Below is a small trained network, with its code and all its weights. Each question gives an input and a target symbol and asks what happens when units are switched off, that is, made to give their printed mean instead of their output.

import numpy as np


def w(rows, s, z=0):
    codes = np.array(rows[::2]) - 128.0
    scale = np.full(codes.shape[1], s)
    scale[-1] = z or s
    return codes * scale


def norm(h):
    return h / np.sqrt((h * h).mean(-1, keepdims=True) + 1e-5)


def f(y):
    return y / 2 * (1 + np.tanh(0.7978845608 * (y + 0.044715 * y**3)))


def softmax(a):
    e = np.exp(a - a.max(-1, keepdims=True))
    return e / e.sum(-1, keepdims=True)


def log_softmax(a):
    a = a - a.max(-1, keepdims=True)
    return a - np.log(np.exp(a).sum(-1, keepdims=True))


def net(x, mask):
    ids = ['αδηθμπτ'.index(c) for c in x.split()]
    T = len(ids)
    res = E[ids] + P[:T]
    u = 0
    for l in range(2):
        q, k, v = (norm(res) @ M[l].T for M in (Q, K, V))
        z = softmax(np.where(np.tri(T) > 0, q @ k.T / 2**0.5, -1e9)) @ v
        res = res + np.where(mask[u], z, O[l][:, -1]) @ O[l][:, :-1]
        u += 1
        y = f(norm(res) @ A[l][:, :-1].T + A[l][:, -1])
        res = res + np.where(mask[u : u + 8], y, B[l][:, -1]) @ B[l][:, :-1]
        u += 8
    return log_softmax(norm(res)[-1] @ U[:, :-1].T + U[:, -1])


Q, K, V, O, A, B = {}, {}, {}, {}, {}, {}
E = w([
[83,154,98,94,161,174,147,129,72,119,158,134],'α',
[136,128,75,145,75,171,115,128,87,207,164,126],'δ',
[83,186,74,181,131,186,160,137,122,181,251,143],'η',
[86,136,184,51,90,65,114,101,139,110,164,122],'θ',
[176,140,80,79,72,180,183,79,73,150,194,95],'μ',
[125,123,115,112,156,193,114,163,110,124,190,130],'π',
[94,146,125,165,174,144,112,30,176,108,173,95],'τ',
],0.02)
P = w([
[171,117,191,153,202,76,120,108,156,183,64,199],'0',
[74,181,188,141,116,206,129,155,56,186,142,139],'1',
[68,141,194,96,117,193,152,129,64,139,184,80],'2',
[81,99,145,118,55,210,170,122,79,108,138,145],'3',
[83,99,86,94,98,198,161,174,155,130,120,83],'4',
[94,154,87,105,126,177,151,133,176,95,120,125],'5',
[74,160,70,181,95,105,148,88,129,96,155,117],'6',
[99,114,80,125,111,164,121,105,107,45,141,145],'7',
[99,153,49,117,110,126,117,111,128,72,180,113],'8',
[92,180,60,137,91,116,113,81,134,52,139,137],'9',
[98,180,53,92,102,150,86,87,117,10,114,153],'10',
],0.012)
Q[0] = w([
[172,95,158,155,154,104,127,170,133,120,83,137],'0.h0',
[237,116,141,166,156,68,123,227,142,138,2,160],'0.h0',
],0.061)
K[0] = w([
[144,139,67,172,126,131,167,114,144,136,171,139],'0.h0',
[206,148,79,230,254,183,146,107,145,156,100,133],'0.h0',
],0.042)
V[0] = w([
[93,124,81,129,122,254,145,89,122,133,193,98],'0.h0',
[82,177,108,155,148,67,152,132,148,145,126,153],'0.h0',
],0.025)
O[0] = w([
[168,254,87,213,96,54,149,168,123,103,140,103,254],'0.h0',
[82,128,113,145,118,107,106,199,126,175,121,147,83],'0.h0',
],0.0084,0.0066)
A[0] = w([
[56,145,103,119,155,179,121,174,67,116,132,118,148],'0.n0',
[83,113,37,119,139,112,63,49,172,70,139,129,129],'0.n1',
[175,91,46,135,135,48,140,126,159,73,84,94,121],'0.n2',
[61,147,197,100,51,138,106,95,125,162,164,72,141],'0.n3',
[123,114,5,165,118,221,128,75,102,89,162,81,166],'0.n4',
[210,102,97,136,79,83,43,155,106,190,4,137,3],'0.n5',
[150,118,172,91,94,16,188,111,149,83,145,98,112],'0.n6',
[238,127,213,160,162,148,157,127,173,110,116,85,66],'0.n7',
],0.018,0.0045)
B[0] = w([
[133,91,110,89,99,194,121,181,170,123,238,127,180],'0.n0',
[111,115,58,249,155,129,98,149,155,62,121,128,228],'0.n1',
[63,52,130,121,120,170,164,84,108,168,167,86,154],'0.n2',
[102,140,191,96,70,173,192,122,178,81,105,49,229],'0.n3',
[52,179,135,107,123,135,211,161,91,102,167,215,253],'0.n4',
[69,22,74,212,142,134,249,228,158,196,81,148,128],'0.n5',
[167,187,46,149,158,171,53,129,87,77,158,172,220],'0.n6',
[156,132,88,33,71,100,160,176,68,134,123,99,134],'0.n7',
],0.015,0.022)
Q[1] = w([
[255,82,177,119,168,40,90,120,125,203,66,128],'1.h0',
[105,118,94,125,126,151,151,127,124,109,127,154],'1.h0',
],0.066)
K[1] = w([
[50,205,153,172,79,211,143,141,155,1,163,44],'1.h0',
[131,127,146,126,131,160,115,113,128,90,149,105],'1.h0',
],0.048)
V[1] = w([
[137,51,209,151,142,80,92,128,191,153,73,91],'1.h0',
[144,130,142,3,88,122,157,165,85,141,118,124],'1.h0',
],0.028)
O[1] = w([
[118,65,143,49,98,41,134,91,175,124,245,117,165],'1.h0',
[91,17,130,162,64,65,100,235,36,99,81,140,244],'1.h0',
],0.012)
A[1] = w([
[91,49,146,113,57,123,111,176,93,61,125,73,138],'1.n0',
[138,251,75,91,106,102,109,98,136,38,164,164,195],'1.n1',
[50,86,207,152,141,227,97,121,160,127,58,71,237],'1.n2',
[208,165,117,78,194,71,111,41,157,99,181,181,4],'1.n3',
[99,52,124,75,81,63,102,117,181,61,159,156,36],'1.n4',
[105,97,112,160,84,125,171,145,152,95,221,31,181],'1.n5',
[73,48,216,87,182,115,64,32,43,198,138,155,19],'1.n6',
[108,123,113,211,100,86,160,189,65,70,112,127,194],'1.n7',
],0.024,0.0026)
B[1] = w([
[162,145,89,188,129,89,98,101,215,71,158,122,252],'1.n0',
[56,43,146,131,125,160,90,113,187,120,133,128,242],'1.n1',
[74,127,145,46,143,137,139,94,123,197,187,155,165],'1.n2',
[193,134,122,119,120,46,133,159,31,134,87,168,163],'1.n3',
[157,147,181,184,153,162,113,72,57,159,154,37,232],'1.n4',
[116,114,114,105,180,143,167,156,77,144,62,191,231],'1.n5',
[39,143,94,4,89,169,129,133,135,119,75,186,148],'1.n6',
[113,128,161,29,126,150,131,99,146,168,167,107,251],'1.n7',
],0.025,0.033)
U = w([
[110,84,244,26,82,164,159,135,151,182,165,136,15],'α',
[109,11,129,159,164,128,202,171,106,154,82,205,131],'δ',
[124,125,22,236,181,204,66,131,166,90,115,128,116],'η',
[189,113,165,213,172,145,179,138,68,110,189,50,75],'θ',
[172,178,112,157,164,166,119,160,3,153,56,126,191],'μ',
[155,137,66,132,77,56,124,193,111,99,108,112,252],'π',
[196,194,76,134,175,65,132,99,124,135,127,194,184],'τ',
],0.0053,0.0021)

Each question gives the input, a string of symbols that net reads in full, and the target symbol t.
The units are the heads (2 rows each of Q, K, V and O) and the neurons (one row each of A and B). Each row of codes is followed by its name. A weight is (code - 128) times the scale printed after its matrix; where a second scale follows, it is the last column's (O, A, B and U).
mask holds one flag per unit, layer by layer, with each layer's heads first. A switched-off unit (its flag False) gives its mean, the last column of its rows in O or B, instead of its output. The means were averaged over made-up inputs and are rounded, as every weight is.
A unit's drop is (log p(t) with every unit on - log p(t) with that unit switched off) / (log p(t) with every unit on - log p(t) with every unit switched off).
The circuit of an input: a set's keep is (log p(t) with only the set's units on - log p(t) with every unit switched off) / (log p(t) with every unit on - log p(t) with every unit switched off). Starting from the 12 units with the biggest drops (on a tie, the unit counted first), units are removed one at a time, each time the one whose removal leaves the highest keep (on an exact tie, the one counted first), for as long as the keep stays at least 0.8.
circuit, biggest first: the units of the circuit, biggest drop first
unit that matters most: the unit with the biggest drop
k most important neurons: the k neurons with the biggest drops, biggest first
k most important neurons of layer l: the k neurons of layer l with the biggest drops, biggest first
input θ θ δ, target θ: 4 most important neurons of layer 1 => 1.n4, 1.n1, 1.n0, 1.n7
input η τ μ, target η: circuit, biggest first => 1.h0, 0.h0, 1.n1
input μ α θ θ α θ μ π δ α θ, target μ: circuit, biggest first => 1.h0
input θ η τ θ α α, target θ: 3 most important neurons of layer 0 => 0.n6, 0.n1, 0.n0
input δ τ θ τ τ θ η θ μ θ, target δ: 2 most important neurons => 1.n0, 1.n1
input θ π π θ π τ, target θ: circuit, biggest first => 1.h0, 0.h0, 1.n4, 0.n6
input η θ α τ θ θ τ θ, target η: 3 most important neurons of layer 0 => 0.n6, 0.n4, 0.n3
input τ θ θ τ η θ θ δ τ π α, target τ: circuit, biggest first => 1.h0, 0.n3, 0.n4
input μ μ η α, target μ: circuit, biggest first => 1.h0, 0.n1
input τ μ θ θ π θ μ θ θ τ θ, target τ: circuit, biggest first => 1.h0, 0.n3, 0.n4, 1.n3
input δ δ π, target δ: 2 most important neurons => 1.n1, 0.n4
input θ θ η, target θ: 3 most important neurons => 1.n4, 0.n6, 1.n1
input π τ θ η η δ θ θ, target π: 3 most important neurons => 0.n7, 0.n6, 0.n1
input τ π π θ α θ θ θ π, target τ: circuit, biggest first => 1.h0, 0.n3, 0.n4
input μ τ τ θ τ, target μ: 2 most important neurons => 1.n1, 0.n3
input τ θ α θ η α θ θ θ θ μ, target τ: circuit, biggest first => 1.h0, 0.n3, 0.n4, 1.n3
input η α θ π τ θ, target η: 2 most important neurons of layer 0 => 0.n6, 0.n3
input δ θ α τ τ μ θ, target δ: 2 most important neurons => 1.n0, 0.n4
input δ π α θ η, target δ: unit that matters most => 1.n7
input τ α α δ π, target τ: unit that matters most => 1.h0
input δ η δ δ δ, target δ: 4 most important neurons => 0.n4, 1.n1, 1.n0, 1.n7
input π τ θ π θ π α μ, target π: 3 most important neurons of layer 0 => 0.n7, 0.n1, 0.n6
input δ α θ α θ θ τ τ, target δ: 2 most important neurons => 1.n0, 0.n6
input π θ τ θ α, target π: 2 most important neurons of layer 0 => 0.n7, 0.n1
input θ θ τ μ α, target θ: 3 most important neurons => 1.n4, 0.n6, 1.n1
input π τ μ τ α, target π: 2 most important neurons => 0.n7, 1.n4
input τ η θ π α θ π μ, target τ: 4 most important neurons => 0.n3, 0.n4, 1.n3, 1.n7
input θ α α θ δ, target θ: 2 most important neurons of layer 1 => 1.n4, 1.n6
